Here is a tiny trained network, its code and every weight. The questions are about switching its units off for an input and a class, where a switched-off unit gives its printed mean instead of its output.

import numpy as np


def w(rows, s, z=0):
    codes = np.array(rows[::2]) - 128.0
    scale = np.full(codes.shape[1], s)
    scale[-1] = z or s
    return codes * scale


def f(y):
    return np.maximum(y, 0)


def log_softmax(a):
    a = a - a.max(-1, keepdims=True)
    return a - np.log(np.exp(a).sum(-1, keepdims=True))


def net(x, mask):
    res = np.array(x, float).reshape(1, 4) / 4 @ E
    y = f(res @ A[0][:, :-1].T + A[0][:, -1])
    res = res + np.where(mask, y, B[0][:, -1]) @ B[0][:, :-1]
    return log_softmax(res[-1] @ U[:, :-1].T + U[:, -1])


A, B = {}, {}
E = w([
[231,89,223,41],'x0',
[130,128,129,130],'x1',
[90,93,119,112],'x2',
[206,124,1,87],'x3',
],0.0072)
A[0] = w([
[59,107,225,171,198],'N1',
[152,107,75,96,191],'N2',
[107,41,88,99,193],'N3',
[203,102,180,110,41],'N4',
[176,86,182,60,3],'N5',
[205,143,12,119,114],'N6',
[185,106,47,90,75],'N7',
[48,213,46,254,53],'N8',
],0.0077,0.0012)
B[0] = w([
[201,20,192,175,224],'N1',
[168,84,199,160,180],'N2',
[211,197,252,182,162],'N3',
[71,78,57,55,190],'N4',
[36,62,24,47,196],'N5',
[175,59,196,155,225],'N6',
[189,73,152,157,199],'N7',
[115,2,110,24,254],'N8',
],0.0068,0.0063)
U = w([
[88,105,66,60,71],'0',
[133,142,127,137,207],'1',
[170,111,162,182,49],'2',
[136,151,126,129,186],'3',
[110,193,95,148,119],'4',
[79,247,58,197,1],'5',
],0.014,0.0093)

Each question gives the input, the list of numbers given to net, and the class t.
The units are the neurons (one row each of A and B). Each row of codes is followed by its name. A weight is (code - 128) times the scale printed after its matrix; where a second scale follows, it is the last column's (A, B and U).
mask holds one flag per neuron, in row order. A switched-off neuron (its flag False) gives its mean, the last column of its row in B, instead of its output. The means were averaged over made-up inputs and are rounded, as every weight is.
A unit's drop is (log p(t) with every unit on - log p(t) with that unit switched off) / (log p(t) with every unit on - log p(t) with every unit switched off).
The circuit of an input: a set's keep is (log p(t) with only the set's units on - log p(t) with every unit switched off) / (log p(t) with every unit on - log p(t) with every unit switched off). Starting from all 8 units, units are removed one at a time, each time the one whose removal leaves the highest keep (on an exact tie, the one counted first), for as long as the keep stays at least 0.8.
units of the circuit, in order: the units of the circuit, biggest drop first
unit that matters most: the unit with the biggest drop
top k neurons: the k neurons with the biggest drops, biggest first
drop of u: that unit's drop, to one decimal
input [3,3,-2,7], class 2: units of the circuit, in order => N6; N7
input [6,-6,-3,-3], class 0: units of the circuit, in order => N5; N4
input [-3,3,-5,5], class 2: units of the circuit, in order => N6; N5
input [6,2,-3,3], class 0: top 4 neurons => N5; N4; N1; N3
input [-7,-3,4,-7], class 0: top 3 neurons => N8; N6; N3
input [1,-3,-1,4], class 2: units of the circuit, in order => N6; N5; N7
input [7,6,-7,4], class 0: units of the circuit, in order => N5
input [6,5,-6,-2], class 0: units of the circuit, in order => N5; N4
input [5,-1,1,8], class 2: top 3 neurons => N6; N7; N2
input [-2,-1,0,0], class 4: top 2 neurons => N1; N6
input [-3,1,3,6], class 2: drop of N2 => 0.1
input [7,-2,-2,2], class 0: drop of N5 => 0.5
input [-3,2,5,8], class 2: drop of N3 => 0.1
input [-4,6,2,7], class 2: unit that matters most => N6
